[[  6  58  -1]
 [  6  58  -1]
 [-23 -15   0]
 [  6  58  -1]]
|
[ 6 58  0]

[[ 42  -4 -19   5  45]
 [ 17   0  13  -4 -21]
 [-61   8 -58 -19 -20]
 [ 35 -36 -35 -21   7]]
|
[ 42   0 -58 -21]

[[ 50  15  57  57]
 [ 28  43  27  28]
 [ 72 -71  73  73]]
|
[50 43 73]

[[ 61  13 -45 -13  15]
 [ 52   8 -51 -13   6]]
|
[61  8]

[[  3  -5  54   0]
 [ -2  12   8  20]
 [ 11   5 -18  -4]
 [ -1 -19  31  16]
 [ -4   4  -5  -5]]
|
[  3  12 -18  16]

[[ -8 -17]
 [-12 -68]
 [ 19 -25]]
|
[ -8 -68]

[[-40  38]
 [  6 -21]
 [  3 -11]
 [-34  27]
 [-52  70]]
|
[-40 -21]

[[-26 -10  17]
 [  7 -21   6]
 [ 18   8 -27]
 [ -7 -17  23]
 [ 13  -2 -54]]
|
[-26 -21 -27]
---
[[  5   4  18 -59  -4  13  -9 -16 -16]
 [ -2   3 -12 -35 -19  -1 -46 -25 -49]
 [-42 -41   0 -58 -38   8  -9 -24 -26]
 [-59  -6 -28 -26  23  35  -4   2 -48]
 [-35 -38   5 -65 -43   0 -16 -27 -21]
 [-38 -40   3 -62 -42   3 -13 -26 -23]
 [  0   4 -11 -38 -18  -1 -46 -25 -48]
 [-21  -8 -18 -17 -26   1 -48 -25 -51]
 [ -5   1 -14 -31 -21  -1 -47 -25 -50]]
|
[[  5  -2 -42 -59 -35 -38   0 -21  -5]
 [  4   3 -41  -6 -38 -40   4  -8   1]
 [ 18 -12   0 -28   5   3 -11 -18 -14]
 [-59 -35 -58 -26 -65 -62 -38 -17 -31]
 [ -4 -19 -38  23 -43 -42 -18 -26 -21]
 [ 13  -1   8  35   0   3  -1   1  -1]
 [ -9 -46  -9  -4 -16 -13 -46 -48 -47]
 [-16 -25 -24   2 -27 -26 -25 -25 -25]
 [-16 -49 -26 -48 -21 -23 -48 -51 -50]]

[[ 36   5  68  -2   4 -23 -21]
 [ 14   0  16  11  45  -1  11]
 [ 17 -13  -2 -16  70 -37  15]
 [ 27 -13  59   7  18 -26 -12]
 [ 13   0  16  12  45   0  11]
 [  2   0   0  -1  -1  -2  -1]]
|
[[ 36  14  17  27  13   2]
 [  5   0 -13 -13   0   0]
 [ 68  16  -2  59  16   0]
 [ -2  11 -16   7  12  -1]
 [  4  45  70  18  45  -1]
 [-23  -1 -37 -26   0  -2]
 [-21  11  15 -12  11  -1]]

[[-19   2  -9 -52   8 -19  34 -10  -3 -13]
 [-14 -36 -30  56 -28 -29 -15  21  50  44]
 [-38 -16 -11 -34  46  16  -3  -1  21  -5]
 [ 19  37  36   9 -21  16 -23  24   3  12]
 [-10 -45 -13  42 -14 -35  -1  12  46  30]
 [-33 -59   0 -13 -50  33  16 -36 -33  -8]]
|
[[-19 -14 -38  19 -10 -33]
 [  2 -36 -16  37 -45 -59]
 [ -9 -30 -11  36 -13   0]
 [-52  56 -34   9  42 -13]
 [  8 -28  46 -21 -14 -50]
 [-19 -29  16  16 -35  33]
 [ 34 -15  -3 -23  -1  16]
 [-10  21  -1  24  12 -36]
 [ -3  50  21   3  46 -33]
 [-13  44  -5  12  30  -8]]

[[ 15  19  22 -18 -31 -24  26   1  13   1  28  29]
 [  5  13  32 -25 -24 -35  13  27  45 -13  18  -3]
 [ 10  25  13 -46 -38  -3   6  10  45  22   7  -3]
 [ 20 -12  52 -32 -24 -68  33  10  24  22  18   9]
 [  0  25  -7   3 -17  -3 -14  14   2 -13  18   3]
 [ 30  25  22  -4  11   8   6  10  13   8 -45  29]
 [ 15  19 -17 -11 -24 -46  20  10 -19 -13  -3  -3]
 [ -5   6   3 -11 -10 -35  33   7  -9 -20  -3  16]]
|
[[ 15   5  10  20   0  30  15  -5]
 [ 19  13  25 -12  25  25  19   6]
 [ 22  32  13  52  -7  22 -17   3]
 [-18 -25 -46 -32   3  -4 -11 -11]
 [-31 -24 -38 -24 -17  11 -24 -10]
 [-24 -35  -3 -68  -3   8 -46 -35]
 [ 26  13   6  33 -14   6  20  33]
 [  1  27  10  10  14  10  10   7]
 [ 13  45  45  24   2  13 -19  -9]
 [  1 -13  22  22 -13   8 -13 -20]
 [ 28  18   7  18  18 -45  -3  -3]
 [ 29  -3  -3   9   3  29  -3  16]]

[[-15 -31 -17 -10]
 [ 32 -58  26 -40]
 [ -9 -22 -36   1]
 [-15   1  24  -4]
 [ 27 -50  29 -41]]
|
[[-15  32  -9 -15  27]
 [-31 -58 -22   1 -50]
 [-17  26 -36  24  29]
 [-10 -40   1  -4 -41]]

[[ 57  -9]
 [ 54 -24]
 [-19  25]
 [ 69   6]
 [  6 -76]
 [ 39 -18]]
|
[[ 57  54 -19  69   6  39]
 [ -9 -24  25   6 -76 -18]]

[[ -7   2  -5]
 [ 22  36 -23]
 [  5  19  -7]
 [ 14   3  18]
 [ 18 -42  59]
 [ 54  33 -15]
 [ 10  13 -13]
 [ 31   3  20]
 [-72 -32 -15]]
|
[[ -7  22   5  14  18  54  10  31 -72]
 [  2  36  19   3 -42  33  13   3 -32]
 [ -5 -23  -7  18  59 -15 -13  20 -15]]
